Below are the code and all the weights of a small trained network. Each question names an input and a target symbol and asks about switching units off, where a switched-off unit gives its printed mean instead of its output.

import numpy as np


def w(rows, s, z=0):
    codes = np.array(rows[::2]) - 128.0
    scale = np.full(codes.shape[1], s)
    scale[-1] = z or s
    return codes * scale


def norm(h):
    return h / np.sqrt((h * h).mean(-1, keepdims=True) + 1e-5)


def f(y):
    return y / 2 * (1 + np.tanh(0.7978845608 * (y + 0.044715 * y**3)))


def softmax(a):
    e = np.exp(a - a.max(-1, keepdims=True))
    return e / e.sum(-1, keepdims=True)


def log_softmax(a):
    a = a - a.max(-1, keepdims=True)
    return a - np.log(np.exp(a).sum(-1, keepdims=True))


def net(x, mask):
    ids = ['ΔΠΣΨΩβγεζξτ'.index(c) for c in x.split()]
    T = len(ids)
    res = E[ids] + P[:T]
    u = 0
    for l in range(2):
        r = norm(res)
        for j in range(3):
            rows = slice(2 * j, 2 * j + 2)
            q, k, v = (r @ M[l][rows].T for M in (Q, K, V))
            z = softmax(np.where(np.tri(T) > 0, q @ k.T / 2**0.5, -1e9)) @ v
            o = O[l][rows]
            res = res + np.where(mask[u + j], z, o[:, -1]) @ o[:, :-1]
        u += 3
        y = f(norm(res) @ A[l][:, :-1].T + A[l][:, -1])
        res = res + np.where(mask[u : u + 8], y, B[l][:, -1]) @ B[l][:, :-1]
        u += 8
    return log_softmax(norm(res)[-1] @ U[:, :-1].T + U[:, -1])


Q, K, V, O, A, B = {}, {}, {}, {}, {}, {}
E = w([
[219,117,166,149,167,160,58,197,171],'Δ',
[175,152,119,35,151,140,86,158,191],'Π',
[138,117,130,112,121,98,189,176,147],'Σ',
[116,210,115,118,17,96,63,29,118],'Ψ',
[183,134,160,121,163,97,108,78,37],'Ω',
[136,142,207,190,54,174,98,106,59],'β',
[209,211,102,128,93,97,85,117,89],'γ',
[152,154,156,45,91,70,116,150,90],'ε',
[146,49,157,123,17,102,76,131,94],'ζ',
[142,176,185,107,228,167,184,250,91],'ξ',
[189,129,4,198,181,125,94,178,104],'τ',
],0.019)
P = w([
[182,120,85,83,44,124,217,42,104],'0',
[198,131,164,152,112,111,166,121,175],'1',
[203,188,74,43,84,165,68,157,49],'2',
[94,109,88,115,111,116,179,93,117],'3',
[138,145,178,181,140,76,111,121,193],'4',
[171,221,77,44,117,148,53,189,6],'5',
[50,120,105,133,142,100,164,97,122],'6',
],0.019)
Q[0] = w([
[167,136,140,131,78,63,103,112,154],'0.h1',
[141,109,126,86,124,145,10,179,45],'0.h1',
[152,221,80,133,122,136,103,224,103],'0.h2',
[32,68,32,111,145,173,152,101,110],'0.h2',
[147,134,132,165,90,140,97,158,176],'0.h3',
[151,196,107,103,92,108,3,207,41],'0.h3',
],0.012)
K[0] = w([
[142,85,133,101,79,105,103,156,66],'0.h1',
[64,130,163,231,163,65,87,135,229],'0.h1',
[228,221,98,113,234,29,100,121,145],'0.h2',
[106,64,121,118,208,235,173,89,215],'0.h2',
[124,120,109,160,130,179,141,197,174],'0.h3',
[46,225,130,212,120,10,156,184,90],'0.h3',
],0.011)
V[0] = w([
[152,146,159,224,228,186,143,94,70],'0.h1',
[79,219,68,170,103,255,173,38,153],'0.h1',
[84,125,121,45,224,112,129,134,173],'0.h2',
[189,236,94,64,150,39,114,170,91],'0.h2',
[89,78,95,119,154,238,130,79,56],'0.h3',
[150,124,95,223,149,161,178,149,223],'0.h3',
],0.0095)
O[0] = w([
[145,46,165,120,159,163,62,76,64,67],'0.h1',
[249,100,126,62,156,168,101,149,206,68],'0.h1',
[120,115,44,83,130,64,105,178,152,48],'0.h2',
[181,194,127,147,188,160,120,66,186,253],'0.h2',
[176,129,121,82,206,52,125,126,35,45],'0.h3',
[140,105,150,192,184,185,145,131,211,82],'0.h3',
],0.011,0.012)
A[0] = w([
[150,129,121,61,144,250,62,114,96,10],'0.n1',
[143,171,54,100,149,143,124,160,158,111],'0.n2',
[171,169,96,80,90,122,96,127,62,93],'0.n3',
[146,110,185,157,142,97,68,216,154,196],'0.n4',
[136,53,29,188,119,98,151,111,120,87],'0.n5',
[129,153,172,142,197,155,150,171,115,193],'0.n6',
[92,98,56,65,186,173,241,137,123,95],'0.n7',
[150,89,140,120,148,66,183,88,112,135],'0.n8',
],0.015,0.013)
B[0] = w([
[183,53,109,88,130,178,68,102,111,172],'0.n1',
[125,148,141,160,106,103,100,127,63,196],'0.n2',
[97,122,162,160,191,130,153,162,54,242],'0.n3',
[160,174,162,132,182,57,217,121,64,171],'0.n4',
[220,182,4,139,93,178,217,175,124,137],'0.n5',
[106,137,134,66,99,163,98,94,122,255],'0.n6',
[128,132,18,52,117,105,141,84,230,158],'0.n7',
[91,133,121,95,78,165,192,6,131,163],'0.n8',
],0.014,0.0066)
Q[1] = w([
[184,252,161,223,141,181,52,115,75],'1.h1',
[216,145,151,150,217,125,52,154,153],'1.h1',
[124,64,171,99,111,90,160,100,206],'1.h2',
[156,162,231,88,89,14,137,92,174],'1.h2',
[97,85,59,142,183,183,109,152,83],'1.h3',
[63,190,126,22,174,211,136,73,134],'1.h3',
],0.012)
K[1] = w([
[13,182,244,218,178,89,108,74,182],'1.h1',
[251,143,164,155,170,122,122,131,153],'1.h1',
[161,70,92,76,86,242,164,214,67],'1.h2',
[83,129,37,110,91,210,87,196,73],'1.h2',
[195,65,135,202,76,91,139,75,118],'1.h3',
[107,135,251,64,95,4,134,128,196],'1.h3',
],0.011)
V[1] = w([
[184,130,101,162,206,102,167,184,192],'1.h1',
[122,213,96,36,155,195,161,97,124],'1.h1',
[109,172,130,107,243,209,215,141,155],'1.h2',
[78,165,194,1,119,150,121,147,127],'1.h2',
[118,127,105,131,172,192,108,121,144],'1.h3',
[219,132,175,166,104,72,145,77,112],'1.h3',
],0.013)
O[1] = w([
[128,82,157,104,114,133,194,93,135,50],'1.h1',
[78,140,103,111,105,130,108,190,129,231],'1.h1',
[138,88,146,37,216,77,137,90,163,167],'1.h2',
[31,144,187,7,121,112,121,164,168,164],'1.h2',
[117,192,118,131,95,133,140,150,86,80],'1.h3',
[98,121,113,179,122,117,126,96,150,248],'1.h3',
],0.017,0.011)
A[1] = w([
[83,75,48,128,74,95,174,162,60,90],'1.n1',
[130,113,181,187,157,116,213,160,146,156],'1.n2',
[215,119,7,160,126,201,150,214,92,70],'1.n3',
[78,82,148,153,126,184,72,172,71,2],'1.n4',
[87,114,163,85,169,79,79,160,170,138],'1.n5',
[51,123,110,113,119,98,150,182,217,106],'1.n6',
[171,176,116,160,188,59,121,122,212,117],'1.n7',
[208,169,82,164,160,167,134,149,129,205],'1.n8',
],0.016,0.0096)
B[1] = w([
[180,101,214,92,129,87,80,106,167,185],'1.n1',
[121,120,61,111,78,97,72,143,93,170],'1.n2',
[130,153,88,2,132,154,133,155,202,150],'1.n3',
[162,188,115,127,134,211,181,189,64,152],'1.n4',
[107,196,126,126,138,151,118,194,117,200],'1.n5',
[175,53,135,173,174,123,103,137,116,254],'1.n6',
[117,179,130,128,177,210,110,109,79,206],'1.n7',
[175,164,126,127,103,55,153,93,122,206],'1.n8',
],0.021,0.009)
U = w([
[63,126,88,11,90,207,80,114,146,79],'Δ',
[255,114,87,100,143,136,4,160,54,37],'Π',
[160,53,140,127,139,131,189,111,146,253],'Σ',
[48,147,9,190,54,117,174,158,155,152],'Ψ',
[155,115,72,111,96,207,172,196,31,155],'Ω',
[147,149,203,64,31,157,90,76,159,83],'β',
[117,123,165,183,198,202,115,138,168,97],'γ',
[206,196,73,206,190,57,227,128,69,119],'ε',
[69,89,112,96,169,110,186,77,54,150],'ζ',
[197,213,110,60,91,143,179,145,176,110],'ξ',
[142,226,218,84,172,75,243,216,139,109],'τ',
],0.0089,0.0078)

Each question gives the input, a string of symbols that net reads in full, and the target symbol t.
The units are the heads (2 rows each of Q, K, V and O) and the neurons (one row each of A and B). Each row of codes is followed by its name. A weight is (code - 128) times the scale printed after its matrix; where a second scale follows, it is the last column's (O, A, B and U).
mask holds one flag per unit, layer by layer, with each layer's heads first. A switched-off unit (its flag False) gives its mean, the last column of its rows in O or B, instead of its output. The means were averaged over made-up inputs and are rounded, as every weight is.
A unit's drop is (log p(t) with every unit on - log p(t) with that unit switched off) / (log p(t) with every unit on - log p(t) with every unit switched off).
The circuit of an input: a set's keep is (log p(t) with only the set's units on - log p(t) with every unit switched off) / (log p(t) with every unit on - log p(t) with every unit switched off). Starting from the 12 units with the biggest drops (on a tie, the unit counted first), units are removed one at a time, each time the one whose removal leaves the highest keep (on an exact tie, the one counted first), for as long as the keep stays at least 0.8.
units of the circuit, in order: the units of the circuit, biggest drop first
top k neurons: the k neurons with the biggest drops, biggest first
top k neurons in layer l: the k neurons of layer l with the biggest drops, biggest first
input Ω Ψ ζ Ω Ψ β, target ξ: top neuron : [1.n3]
input ξ Δ ζ Ψ Ω, target Ψ: units of the circuit, in order : [1.h2, 1.n1]
input ζ Δ τ ε ξ, target ε: top 2 neurons in layer 1 : [1.n8, 1.n2]
input β Ω Σ, target Ω: units of the circuit, in order : [1.n4, 0.h1]
input Σ ζ ε ζ Ψ, target Ψ: units of the circuit, in order : [1.h2, 0.h2]
input Ψ Ω ε ε, target τ: top 3 neurons : [0.n3, 1.n5, 0.n6]
input ε ε Δ τ, target ξ: units of the circuit, in order : [0.n5, 1.n3]
input ε Σ γ τ β, target ε: units of the circuit, in order : [1.h2, 0.n4]
input γ Π γ, target τ: top 3 neurons in layer 1 : [1.n6, 1.n2, 1.n7]
input ξ Ω Σ τ Σ, target ε: units of the circuit, in order : [1.h2, 0.n5]
input Σ ε Δ, target Ψ: top 2 neurons : [0.n3, 1.n1]
input β β Ψ, target Π: top 2 neurons : [0.n1, 0.n3]
input Δ ε ξ Σ Ψ, target τ: top 4 neurons : [1.n5, 0.n6, 0.n7, 0.n8]
input β Δ ζ ζ β ξ, target Π: top neuron : [0.n1]
input γ ε ε τ Π Δ, target τ: units of the circuit, in order : [0.n4, 1.h1]
input Σ ε τ ξ ε ε, target Ψ: units of the circuit, in order : [0.h3, 0.h1]
input β ζ ξ τ ε ξ, target Ψ: units of the circuit, in order : [0.h1, 0.h3]
input γ ζ ε, target ε: top 2 neurons in layer 0 : [0.n3, 0.n6]
input τ Ω Ψ, target Ω: top 2 neurons in layer 0 : [0.n3, 0.n1]
input Σ Ψ ε, target ξ: top 2 neurons in layer 1 : [1.n3, 1.n8]
input Δ Σ Π, target γ: units of the circuit, in order : [0.h3, 1.n6]
input ζ γ ε β ε, target γ: top 2 neurons : [1.n6, 0.n1]
input Σ Δ ε Π, target Π: top 2 neurons : [1.n6, 0.n2]
input ζ Σ γ ε β ξ, target Π: units of the circuit, in order : [0.h1]
input τ τ Ψ, target Σ: top 2 neurons in layer 0 : [0.n1, 0.n4]
input ξ ζ Ω, target ε: top 2 neurons : [0.n3, 1.n8]
